Here is a tiny trained network, its code and every weight. The questions are about switching its units off for an input and a target symbol, where a switched-off unit gives its printed mean instead of its output.

import numpy as np


def w(rows, s, z=0):
    codes = np.array(rows[::2]) - 128.0
    scale = np.full(codes.shape[1], s)
    scale[-1] = z or s
    return codes * scale


def norm(h):
    return h / np.sqrt((h * h).mean(-1, keepdims=True) + 1e-5)


def f(y):
    return np.maximum(y, 0)


def softmax(a):
    e = np.exp(a - a.max(-1, keepdims=True))
    return e / e.sum(-1, keepdims=True)


def log_softmax(a):
    a = a - a.max(-1, keepdims=True)
    return a - np.log(np.exp(a).sum(-1, keepdims=True))


def net(x, mask):
    ids = ['βεθλξσφω'.index(c) for c in x.split()]
    T = len(ids)
    res = E[ids] + P[:T]
    u = 0
    for l in range(3):
        q, k, v = (norm(res) @ M[l].T for M in (Q, K, V))
        z = softmax(np.where(np.tri(T) > 0, q @ k.T / 2**0.5, -1e9)) @ v
        res = res + np.where(mask[u], z, O[l][:, -1]) @ O[l][:, :-1]
        u += 1
        y = f(norm(res) @ A[l][:, :-1].T + A[l][:, -1])
        res = res + np.where(mask[u : u + 4], y, B[l][:, -1]) @ B[l][:, :-1]
        u += 4
    return log_softmax(norm(res)[-1] @ U[:, :-1].T + U[:, -1])


Q, K, V, O, A, B = {}, {}, {}, {}, {}, {}
E = w([
[157,60,123,101,139,120,107,174,144,216,166,232],'β',
[73,93,158,150,98,77,162,97,145,197,59,144],'ε',
[91,79,206,143,123,28,97,94,70,149,139,203],'θ',
[53,123,87,162,134,49,98,91,215,139,51,125],'λ',
[38,96,116,145,190,104,117,181,174,236,183,204],'ξ',
[155,5,187,89,106,176,218,76,87,123,157,183],'σ',
[21,185,125,90,110,112,120,67,199,135,204,224],'φ',
[113,118,153,55,112,73,115,16,103,123,58,67],'ω',
],0.016)
P = w([
[122,206,166,235,126,162,170,65,46,180,107,152],'0',
[166,175,118,246,132,233,28,20,112,166,82,153],'1',
[186,198,131,120,144,93,235,82,187,194,89,143],'2',
[166,207,180,206,77,63,182,153,147,146,186,70],'3',
[110,125,150,142,181,167,136,24,166,146,74,142],'4',
[15,116,104,145,62,125,96,98,31,114,84,136],'5',
[159,126,226,110,230,125,112,11,244,132,148,37],'6',
[171,84,64,106,51,44,144,155,196,166,156,76],'7',
[62,85,160,95,228,106,144,117,109,64,45,187],'8',
[14,65,94,114,68,170,118,211,61,88,51,142],'9',
[80,128,241,95,183,148,129,134,175,97,104,73],'10',
[97,78,200,77,72,169,59,136,145,168,66,136],'11',
],0.013)
Q[0] = w([
[48,74,35,96,96,155,94,115,50,131,75,190],'0.h0',
[91,6,163,29,132,62,117,49,220,195,109,180],'0.h0',
],0.013)
K[0] = w([
[164,130,67,114,46,9,203,222,122,105,153,122],'0.h0',
[60,108,139,40,143,131,132,177,121,70,109,121],'0.h0',
],0.015)
V[0] = w([
[226,1,235,196,66,172,191,168,94,221,7,77],'0.h0',
[64,48,43,254,205,105,174,253,165,232,176,99],'0.h0',
],0.0062)
O[0] = w([
[80,29,71,143,181,102,94,110,115,159,172,97,250],'0.h0',
[248,127,201,172,141,88,97,107,156,115,143,101,32],'0.h0',
],0.017,0.002)
A[0] = w([
[141,147,154,178,255,149,171,100,131,135,82,108,98],'0.n0',
[155,97,130,73,108,130,87,136,139,174,114,184,63],'0.n1',
[59,118,130,98,138,157,125,163,161,131,125,164,252],'0.n2',
[115,192,45,165,51,146,67,185,171,75,213,122,17],'0.n3',
],0.0088,0.0038)
B[0] = w([
[131,96,128,119,244,42,87,124,103,91,157,230,167],'0.n0',
[18,108,148,165,175,126,107,95,121,173,59,117,151],'0.n1',
[201,107,201,108,116,102,137,136,95,139,131,224,254],'0.n2',
[97,112,138,151,187,134,68,105,178,233,124,60,135],'0.n3',
],0.011,0.0083)
Q[1] = w([
[177,140,49,141,150,153,127,139,70,31,113,169],'1.h0',
[143,118,105,185,9,164,96,149,122,134,162,78],'1.h0',
],0.013)
K[1] = w([
[125,197,121,76,201,122,193,28,132,180,159,107],'1.h0',
[137,168,92,244,84,126,124,80,113,215,137,177],'1.h0',
],0.011)
V[1] = w([
[81,151,143,58,150,84,151,115,162,121,58,1],'1.h0',
[78,198,99,205,130,63,119,103,181,195,106,158],'1.h0',
],0.0091)
O[1] = w([
[66,162,146,133,229,176,135,85,62,223,147,69,2],'1.h0',
[126,145,254,75,127,201,35,138,150,122,132,86,225],'1.h0',
],0.013,0.0051)
A[1] = w([
[140,102,175,40,139,179,116,76,40,114,61,158,253],'1.n0',
[2,181,23,85,191,195,157,182,5,169,91,224,78],'1.n1',
[219,105,194,118,120,92,83,95,142,105,212,112,173],'1.n2',
[212,121,26,218,60,186,173,123,128,88,205,190,71],'1.n3',
],0.0086,0.0039)
B[1] = w([
[104,182,130,124,76,88,135,141,183,192,96,158,252],'1.n0',
[153,217,107,221,244,118,216,71,59,214,95,9,235],'1.n1',
[106,90,114,206,128,155,171,196,139,197,100,64,237],'1.n2',
[129,108,155,129,163,141,102,160,149,176,17,117,139],'1.n3',
],0.014,0.011)
Q[2] = w([
[72,103,51,193,177,37,72,54,229,132,36,231],'2.h0',
[134,149,254,212,216,130,145,59,65,74,61,223],'2.h0',
],0.0065)
K[2] = w([
[142,98,224,68,173,99,216,106,108,72,190,109],'2.h0',
[79,148,184,108,255,174,203,138,244,107,167,189],'2.h0',
],0.0064)
V[2] = w([
[119,91,232,105,87,177,252,196,76,215,248,150],'2.h0',
[85,94,226,254,53,96,165,13,82,117,68,168],'2.h0',
],0.007)
O[2] = w([
[192,122,83,130,46,159,90,86,83,116,229,228,182],'2.h0',
[41,210,108,3,46,58,72,194,136,150,171,134,254],'2.h0',
],0.013,0.0095)
A[2] = w([
[86,106,22,94,152,109,139,86,39,118,159,170,87],'2.n0',
[103,80,64,107,137,102,120,138,134,140,165,107,254],'2.n1',
[130,196,141,170,217,169,191,58,82,176,114,121,180],'2.n2',
[252,199,200,127,126,85,138,145,144,117,97,156,172],'2.n3',
],0.014,0.0047)
B[2] = w([
[90,111,183,165,169,99,216,139,206,3,126,167,203],'2.n0',
[138,138,69,146,123,176,147,16,69,89,119,136,225],'2.n1',
[128,195,102,179,91,116,147,115,45,218,63,33,253],'2.n2',
[56,159,188,82,230,183,176,53,62,54,223,127,236],'2.n3',
],0.014,0.012)
U = w([
[244,120,126,207,65,99,126,120,221,135,116,101,254],'β',
[90,33,81,51,130,222,110,56,55,178,187,81,112],'ε',
[85,126,73,76,48,88,114,161,115,164,94,199,88],'θ',
[4,103,200,119,130,120,153,210,202,182,72,109,13],'λ',
[194,109,180,129,174,66,143,96,133,136,224,93,145],'ξ',
[149,121,72,167,132,104,189,54,134,61,141,162,120],'σ',
[122,180,152,67,140,186,149,138,81,90,74,220,168],'φ',
[120,181,93,173,136,170,165,145,59,196,99,128,144],'ω',
],0.011,0.0067)

Each question gives the input, a string of symbols that net reads in full, and the target symbol t.
The units are the heads (2 rows each of Q, K, V and O) and the neurons (one row each of A and B). Each row of codes is followed by its name. A weight is (code - 128) times the scale printed after its matrix; where a second scale follows, it is the last column's (O, A, B and U).
mask holds one flag per unit, layer by layer, with each layer's heads first. A switched-off unit (its flag False) gives its mean, the last column of its rows in O or B, instead of its output. The means were averaged over made-up inputs and are rounded, as every weight is.
A unit's drop is (log p(t) with every unit on - log p(t) with that unit switched off) / (log p(t) with every unit on - log p(t) with every unit switched off).
The circuit of an input: a set's keep is (log p(t) with only the set's units on - log p(t) with every unit switched off) / (log p(t) with every unit on - log p(t) with every unit switched off). Starting from the 12 units with the biggest drops (on a tie, the unit counted first), units are removed one at a time, each time the one whose removal leaves the highest keep (on an exact tie, the one counted first), for as long as the keep stays at least 0.8.
units of the circuit, in order: the units of the circuit, biggest drop first
unit that matters most: the unit with the biggest drop
k most important neurons: the k neurons with the biggest drops, biggest first
k most important neurons of layer l: the k neurons of layer l with the biggest drops, biggest first
drop when u is switched off: that unit's drop, to one decimal
input ξ β ω ω, target β: units of the circuit, in order	(1.h0)
input θ ω ξ ε λ ε φ ω θ θ ε, target θ: units of the circuit, in order	(1.n1; 2.n0; 1.h0)
input φ ω φ ε φ ξ λ ε, target ξ: units of the circuit, in order	(0.h0; 2.n3)
input ξ β σ ξ ε ε λ, target λ: units of the circuit, in order	(1.h0; 1.n1)
input σ ε θ ω, target ε: units of the circuit, in order	(0.h0; 1.n1)
input ε ω θ ε θ θ, target ε: units of the circuit, in order	(0.h0; 2.n1; 1.n1)
input φ ω ξ φ φ λ, target φ: units of the circuit, in order	(0.h0; 2.n3)
input ε σ ε, target σ: units of the circuit, in order	(0.h0; 1.h0; 2.n0; 2.n1)
input β φ σ ω β λ ω ε ε ε ξ, target ξ: 4 most important neurons	(1.n1; 0.n0; 2.n2; 1.n0)
input β β θ ξ φ λ θ σ, target λ: 3 most important neurons of layer 1	(1.n2; 1.n1; 1.n3)
input σ λ ε β θ, target θ: 2 most important neurons	(2.n3; 1.n1)
input λ ω θ λ ω ξ ξ β ω β ξ ξ, target β: units of the circuit, in order	(0.h0; 1.h0)
input λ ω ε θ ε θ β ε φ θ, target ε: units of the circuit, in order	(0.h0; 2.n0; 1.n1)
input λ λ θ ξ θ θ σ λ σ φ, target λ: 2 most important neurons of layer 1	(1.n2; 1.n1)
input θ σ σ, target σ: unit that matters most	0.h0
input σ θ θ σ ξ σ σ ω, target σ: 2 most important neurons	(2.n0; 2.n1)
input σ σ ω λ σ ω θ θ ξ λ, target θ: 3 most important neurons	(2.n3; 1.n1; 2.n2)
input ε ξ β β φ θ, target β: 2 most important neurons	(1.n2; 2.n3)
input ω λ β θ λ, target λ: 2 most important neurons of layer 1	(1.n1; 1.n2)
input ε θ σ β θ θ ω ξ, target θ: unit that matters most	2.n3
input θ θ σ ξ φ ω ω φ φ λ σ, target φ: 2 most important neurons	(0.n0; 0.n2)
input λ φ σ θ ε φ θ β ξ φ, target β: 2 most important neurons	(2.n3; 1.n2)
input σ ε ω β, target ε: 2 most important neurons of layer 1	(1.n0; 1.n1)
input σ β φ ε ω φ, target ε: 2 most important neurons of layer 1	(1.n2; 1.n0)
input θ β σ ξ φ ε ξ ξ, target ε: 2 most important neurons	(1.n0; 2.n1)
input σ ω σ θ ω ξ ω σ θ λ β σ, target λ: 2 most important neurons	(1.n2; 1.n1)
input ξ ξ θ, target ξ: drop when 2.n3 is switched off	0.4
input ξ ε ω ε ω σ ξ ξ θ, target ξ: drop when 2.n3 is switched off	0.2
